Here is a tiny trained network, its code and every weight. The questions are about switching its units off for an input and a class, where a switched-off unit gives its printed mean instead of its output.

import numpy as np


def w(rows, s, z=0):
    codes = np.array(rows[::2]) - 128.0
    scale = np.full(codes.shape[1], s)
    scale[-1] = z or s
    return codes * scale


def f(y):
    return np.maximum(y, 0)


def log_softmax(a):
    a = a - a.max(-1, keepdims=True)
    return a - np.log(np.exp(a).sum(-1, keepdims=True))


def net(x, mask):
    res = np.array(x, float).reshape(1, 7) / 4 @ E
    y = f(res @ A[0][:, :-1].T + A[0][:, -1])
    res = res + np.where(mask, y, B[0][:, -1]) @ B[0][:, :-1]
    return log_softmax(res[-1] @ U[:, :-1].T + U[:, -1])


A, B = {}, {}
E = w([
[114,138,152,140,21,107,95,78,122],'x0',
[121,38,87,175,178,118,124,247,131],'x1',
[192,130,94,31,49,105,136,197,156],'x2',
[84,117,144,60,107,56,146,161,123],'x3',
[7,98,84,76,146,167,99,108,127],'x4',
[138,139,74,184,34,60,140,137,154],'x5',
[185,159,117,162,106,101,105,224,88],'x6',
],0.011)
A[0] = w([
[135,133,114,130,138,126,106,122,136,39],'N0',
[88,125,136,134,112,139,154,135,145,85],'N1',
[110,99,139,139,140,100,137,145,108,95],'N2',
[147,126,109,121,108,132,74,126,104,93],'N3',
[110,90,118,151,187,111,144,202,118,142],'N4',
[231,160,184,248,131,83,167,128,116,137],'N5',
[113,103,132,97,151,136,134,142,143,31],'N6',
[95,93,110,169,211,145,123,192,122,102],'N7',
[108,133,139,120,166,106,129,121,125,37],'N8',
[153,138,141,133,84,135,100,112,125,112],'N9',
[119,152,130,200,81,127,106,77,94,97],'N10',
[131,118,117,130,152,131,115,145,142,51],'N11',
[113,125,117,111,144,106,163,135,144,2],'N12',
[101,124,97,148,141,127,112,127,139,27],'N13',
[137,110,120,108,138,139,121,124,142,47],'N14',
[103,127,132,133,182,131,140,91,135,106],'N15',
[88,129,145,135,208,165,114,68,116,127],'N16',
[157,148,172,97,188,138,111,177,113,26],'N17',
[102,64,117,75,154,150,149,168,151,152],'N18',
[100,110,119,153,153,145,113,83,115,102],'N19',
[101,116,146,128,173,123,131,133,109,67],'N20',
[164,146,145,82,124,169,160,85,172,96],'N21',
[76,159,163,76,50,88,156,22,137,150],'N22',
[98,137,111,96,126,126,153,150,144,2],'N23',
[75,117,161,130,198,187,129,55,113,147],'N24',
[141,96,168,130,94,137,122,122,148,58],'N25',
[63,95,93,206,41,111,116,74,170,114],'N26',
[128,56,132,61,161,130,159,161,141,110],'N27',
[180,99,111,161,171,167,115,196,133,48],'N28',
[117,149,135,126,113,123,195,117,128,105],'N29',
[162,152,186,82,33,131,79,87,132,136],'N30',
[99,102,117,130,176,129,112,163,106,20],'N31',
[63,122,175,130,204,191,126,55,130,152],'N32',
[71,93,125,185,119,88,111,206,105,56],'N33',
],0.015,0.0085)
B[0] = w([
[129,114,122,136,118,136,123,115,130,128],'N0',
[135,108,108,115,153,95,122,118,136,143],'N1',
[115,127,135,134,120,133,131,172,135,150],'N2',
[127,146,137,126,156,128,144,155,154,142],'N3',
[92,150,152,115,118,89,105,195,133,211],'N4',
[99,170,88,231,163,52,115,53,199,244],'N5',
[142,138,128,150,127,118,137,122,114,143],'N6',
[146,88,114,123,91,114,151,247,106,212],'N7',
[139,123,149,135,116,138,127,107,110,138],'N8',
[110,117,136,134,133,117,170,180,133,159],'N9',
[116,99,116,156,113,85,114,188,109,188],'N10',
[135,148,132,136,123,134,133,145,119,138],'N11',
[128,125,140,130,138,124,119,89,131,134],'N12',
[125,96,135,127,104,138,115,133,109,141],'N13',
[133,140,125,134,130,126,145,130,122,132],'N14',
[147,127,152,144,128,156,133,98,104,171],'N15',
[150,116,114,161,120,163,192,92,132,210],'N16',
[114,112,75,181,116,111,140,119,147,161],'N17',
[107,150,119,167,136,89,96,126,135,196],'N18',
[122,112,102,151,118,140,132,120,106,173],'N19',
[141,118,137,132,117,134,161,105,130,153],'N20',
[163,127,168,83,133,150,145,129,95,172],'N21',
[49,115,204,73,132,102,32,138,138,251],'N22',
[127,144,130,127,138,131,94,87,169,140],'N23',
[193,139,95,173,138,162,205,112,155,227],'N24',
[133,131,153,130,166,123,137,155,119,136],'N25',
[127,122,53,216,119,76,139,185,119,220],'N26',
[83,148,129,154,135,62,124,147,129,185],'N27',
[105,147,174,102,146,127,92,29,150,192],'N28',
[109,120,118,116,144,127,118,116,124,146],'N29',
[158,126,139,133,130,147,162,238,92,212],'N30',
[164,160,118,150,135,169,165,160,137,160],'N31',
[192,157,86,175,128,171,202,109,154,237],'N32',
[134,105,190,59,136,158,108,110,98,196],'N33',
],0.013,0.022)
U = w([
[95,86,84,172,126,127,118,95,74,3],'0',
[95,144,188,3,141,129,95,183,82,118],'1',
[136,166,116,213,154,121,165,141,132,231],'2',
[52,156,162,138,153,47,75,147,128,169],'3',
[137,172,139,141,165,171,162,25,144,71],'4',
],0.012,0.0047)

Each question gives the input, the list of numbers given to net, and the class t.
The units are the neurons (one row each of A and B). Each row of codes is followed by its name. A weight is (code - 128) times the scale printed after its matrix; where a second scale follows, it is the last column's (A, B and U).
mask holds one flag per neuron, in row order. A switched-off neuron (its flag False) gives its mean, the last column of its row in B, instead of its output. The means were averaged over made-up inputs and are rounded, as every weight is.
A unit's drop is (log p(t) with every unit on - log p(t) with that unit switched off) / (log p(t) with every unit on - log p(t) with every unit switched off).
The circuit of an input: a set's keep is (log p(t) with only the set's units on - log p(t) with every unit switched off) / (log p(t) with every unit on - log p(t) with every unit switched off). Starting from the 12 units with the biggest drops (on a tie, the unit counted first), units are removed one at a time, each time the one whose removal leaves the highest keep (on an exact tie, the one counted first), for as long as the keep stays at least 0.8.
circuit, biggest first: the units of the circuit, biggest drop first
most important unit: the unit with the biggest drop
top k neurons: the k neurons with the biggest drops, biggest first
drop when u is switched off: that unit's drop, to one decimal
input [-5,-6,-2,-5,6,-1,7], class 4: circuit, biggest first => [N26 N30 N4]
input [-4,-8,1,8,3,-3,-3], class 4: circuit, biggest first => [N7 N10]
input [-8,-4,-2,0,-5,-2,0], class 4: most important unit => N26
input [6,-6,5,-8,7,2,1], class 1: circuit, biggest first => [N5 N22]
input [7,-5,7,4,-7,5,-8], class 1: circuit, biggest first => [N30 N22]
input [-7,3,-3,1,4,6,1], class 1: top 2 neurons => [N5 N33]
input [2,2,3,7,2,-7,-3], class 3: top 4 neurons => [N27 N18 N26 N30]
input [6,7,-6,-5,-1,6,2], class 3: top 4 neurons => [N32 N24 N33 N16]
input [-5,8,-1,8,0,3,-2], class 3: top 2 neurons => [N18 N27]
input [5,2,-4,4,-6,-2,6], class 3: top 2 neurons => [N32 N24]
input [3,5,2,-5,4,6,-3], class 0: top 4 neurons => [N22 N32 N24 N5]
input [5,-7,8,-3,4,-8,-7], class 1: top 2 neurons => [N22 N30]
input [-5,-8,8,4,3,-3,-2], class 1: drop when N27 is switched off => 0.0
input [-8,6,-1,-4,6,8,8], class 1: drop when N33 is switched off => 0.2
input [3,4,-1,-2,-6,-4,-1], class 3: drop when N15 is switched off => 0.1
input [-2,-2,-7,3,3,2,-7], class 4: top neuron => [N30]
